Below is a small trained network, with its code and all its weights. Each question gives an input and a class and asks what happens when units are switched off, that is, made to give their printed mean instead of their output.

import numpy as np


def w(rows, s, z=0):
    codes = np.array(rows[::2]) - 128.0
    scale = np.full(codes.shape[1], s)
    scale[-1] = z or s
    return codes * scale


def norm(h):
    return h / np.sqrt((h * h).mean(-1, keepdims=True) + 1e-5)


def f(y):
    return np.maximum(y, 0)


def log_softmax(a):
    a = a - a.max(-1, keepdims=True)
    return a - np.log(np.exp(a).sum(-1, keepdims=True))


def net(x, mask):
    res = np.array(x, float).reshape(1, 3) / 4 @ E
    u = 0
    for l in range(3):
        y = f(norm(res) @ A[l][:, :-1].T + A[l][:, -1])
        res = res + np.where(mask[u : u + 9], y, B[l][:, -1]) @ B[l][:, :-1]
        u += 9
    return log_softmax(norm(res)[-1] @ U[:, :-1].T + U[:, -1])


A, B = {}, {}
E = w([
[224,73,31,51,69,151,96,220,80,111,193,145],'x0',
[125,212,113,183,205,214,131,233,85,167,178,17],'x1',
[163,65,145,143,123,171,214,77,212,2,221,53],'x2',
],0.0046)
A[0] = w([
[90,116,209,131,175,107,178,108,119,112,99,122,132],'L0N1',
[115,176,122,122,116,111,49,136,88,142,71,171,2],'L0N2',
[147,58,151,47,151,117,155,183,74,84,161,142,102],'L0N3',
[126,147,112,129,121,101,69,151,117,126,68,97,41],'L0N4',
[77,132,109,120,70,218,197,87,185,64,173,143,39],'L0N5',
[30,179,123,64,106,127,86,153,84,136,94,227,34],'L0N6',
[188,212,57,253,64,208,69,132,152,160,95,89,83],'L0N7',
[177,114,97,160,64,100,80,75,155,137,66,168,144],'L0N8',
[110,118,138,110,110,169,168,115,166,45,172,106,87],'L0N9',
],0.0048,0.004)
B[0] = w([
[134,183,2,142,61,179,91,129,163,136,204,133,240],'L0N1',
[234,70,173,184,162,34,118,128,91,178,64,105,191],'L0N2',
[86,230,62,190,90,163,98,62,197,138,162,128,215],'L0N3',
[199,107,171,129,149,76,97,116,122,170,90,104,152],'L0N4',
[174,86,127,152,189,54,139,139,138,189,125,91,233],'L0N5',
[237,68,159,176,162,70,152,126,112,216,87,106,219],'L0N6',
[45,149,91,69,189,89,147,143,129,170,225,128,208],'L0N7',
[14,177,128,65,195,160,148,201,94,119,210,93,242],'L0N8',
[193,90,129,175,177,66,135,114,112,239,125,113,254],'L0N9',
],0.0054,0.0036)
A[1] = w([
[222,69,32,39,9,182,72,186,97,60,154,192,4],'L1N1',
[129,124,126,130,135,135,124,129,129,120,125,135,121],'L1N2',
[131,121,153,129,122,148,129,120,105,99,127,135,104],'L1N3',
[78,82,118,61,78,47,90,64,146,142,61,248,89],'L1N4',
[27,213,56,100,63,175,91,96,161,103,160,187,148],'L1N5',
[116,134,84,110,168,43,123,125,135,223,190,119,152],'L1N6',
[83,115,186,90,140,170,145,150,113,74,91,137,105],'L1N7',
[108,40,134,41,67,47,153,47,173,67,147,201,36],'L1N8',
[19,207,213,222,116,140,146,3,203,94,23,141,21],'L1N9',
],0.0065,0.0023)
B[1] = w([
[60,180,66,150,83,118,98,53,201,147,152,157,169],'L1N1',
[131,131,124,127,131,121,128,131,128,125,133,128,128],'L1N2',
[116,119,120,116,114,108,146,147,123,119,131,140,128],'L1N3',
[128,167,149,155,188,160,137,181,96,142,141,68,174],'L1N4',
[171,101,154,164,137,129,126,136,117,134,61,130,167],'L1N5',
[102,132,145,111,81,148,108,112,126,79,65,180,245],'L1N6',
[127,140,155,176,128,159,131,95,145,99,88,125,129],'L1N7',
[112,147,143,121,191,164,163,182,98,131,175,83,177],'L1N8',
[116,139,1,80,47,129,79,117,163,132,194,180,179],'L1N9',
],0.0084,0.012)
A[2] = w([
[56,79,122,59,153,111,145,125,106,92,153,196,85],'L2N1',
[59,177,184,99,190,226,167,211,74,66,158,82,4],'L2N2',
[145,56,167,109,116,121,194,78,162,52,177,114,70],'L2N3',
[173,57,218,114,66,158,150,101,125,2,44,146,134],'L2N4',
[82,177,107,98,72,128,93,88,150,97,140,162,90],'L2N5',
[207,31,186,110,113,98,206,72,175,53,184,77,79],'L2N6',
[98,128,155,161,162,137,120,95,119,153,159,167,106],'L2N7',
[164,91,174,167,133,156,149,93,147,71,70,157,96],'L2N8',
[113,106,107,149,136,190,170,102,196,46,139,139,101],'L2N9',
],0.0092,0.0015)
B[2] = w([
[176,115,174,184,131,170,159,143,158,119,83,55,154],'L2N1',
[74,159,191,40,198,113,181,154,127,39,224,69,235],'L2N2',
[149,193,145,181,165,95,45,165,39,203,45,148,194],'L2N3',
[154,9,181,145,119,118,251,69,207,95,124,86,164],'L2N4',
[176,75,126,162,102,146,173,114,177,100,179,49,254],'L2N5',
[128,178,141,128,133,49,39,163,21,252,12,199,219],'L2N6',
[254,62,94,72,75,133,89,219,73,74,136,102,154],'L2N7',
[163,61,158,97,119,113,184,123,153,111,149,100,163],'L2N8',
[105,156,130,103,84,116,54,176,64,186,10,196,233],'L2N9',
],0.0063,0.0086)
U = w([
[153,146,151,144,147,53,68,152,51,228,30,168,148],'0',
[120,144,26,156,44,176,103,102,203,117,180,115,140],'1',
[75,171,175,66,212,149,166,182,102,69,199,79,147],'2',
[163,28,185,135,122,125,210,83,175,90,100,120,135],'3',
[135,84,121,179,254,154,136,2,101,124,216,247,1],'4',
[131,120,129,137,209,136,143,32,125,98,174,252,72],'5',
],0.0086,0.0079)

Each question gives the input, the list of numbers given to net, and the class t.
The units are the neurons (one row each of A and B). Each row of codes is followed by its name. A weight is (code - 128) times the scale printed after its matrix; where a second scale follows, it is the last column's (A, B and U).
mask holds one flag per neuron, layer by layer. A switched-off neuron (its flag False) gives its mean, the last column of its row in B, instead of its output. The means were averaged over made-up inputs and are rounded, as every weight is.
A unit's drop is (log p(t) with every unit on - log p(t) with that unit switched off) / (log p(t) with every unit on - log p(t) with every unit switched off).
The circuit of an input: a set's keep is (log p(t) with only the set's units on - log p(t) with every unit switched off) / (log p(t) with every unit on - log p(t) with every unit switched off). Starting from the 12 units with the biggest drops (on a tie, the unit counted first), units are removed one at a time, each time the one whose removal leaves the highest keep (on an exact tie, the one counted first), for as long as the keep stays at least 0.8.
circuit, biggest first: the units of the circuit, biggest drop first
k most important neurons: the k neurons with the biggest drops, biggest first
k most important neurons of layer l: the k neurons of layer l with the biggest drops, biggest first
drop when u is switched off: that unit's drop, to one decimal
input [-4,-8,1], class 2: circuit, biggest first : (L1N8)
input [-3,0,-2], class 3: 2 most important neurons of layer 0 : (L0N3 L0N6)
input [-8,8,6], class 1: circuit, biggest first : (L1N9 L0N8)
input [8,0,-6], class 1: circuit, biggest first : (L1N1 L2N6)
input [0,0,3], class 3: 4 most important neurons : (L1N6 L2N4 L1N8 L2N8)
input [-4,-6,6], class 0: 2 most important neurons : (L0N5 L0N9)
input [4,5,0], class 2: 4 most important neurons : (L0N7 L0N1 L1N9 L2N2)
input [6,6,2], class 1: 3 most important neurons of layer 1 : (L1N1 L1N8 L1N4)
input [3,0,-3], class 3: 2 most important neurons : (L1N6 L2N4)
input [1,-3,-3], class 3: 2 most important neurons of layer 1 : (L1N6 L1N9)
input [-7,5,7], class 0: 3 most important neurons of layer 0 : (L0N3 L0N5 L0N9)
input [2,4,0], class 2: 2 most important neurons : (L1N9 L2N2)
input [-2,-3,3], class 3: 3 most important neurons : (L1N6 L2N4 L0N9)
input [-5,-1,1], class 1: circuit, biggest first : (L1N9)
input [1,-8,8], class 0: 2 most important neurons of layer 2 : (L2N6 L2N3)
input [-3,-4,1], class 2: 2 most important neurons : (L0N3 L1N8)
input [7,-7,-6], class 1: 2 most important neurons : (L1N1 L2N6)
input [-3,-7,6], class 2: 2 most important neurons : (L1N8 L2N2)
input [3,1,1], class 3: 2 most important neurons of layer 0 : (L0N3 L0N1)
input [5,-1,-2], class 1: circuit, biggest first : (L1N1)
input [-8,-5,5], class 1: drop when L1N9 is switched off : 2.2
input [6,8,-5], class 2: drop when L0N1 is switched off : 0.2
input [3,2,5], class 0: drop when L2N5 is switched off : 0.0
input [-8,0,4], class 1: drop when L1N9 is switched off : 0.8
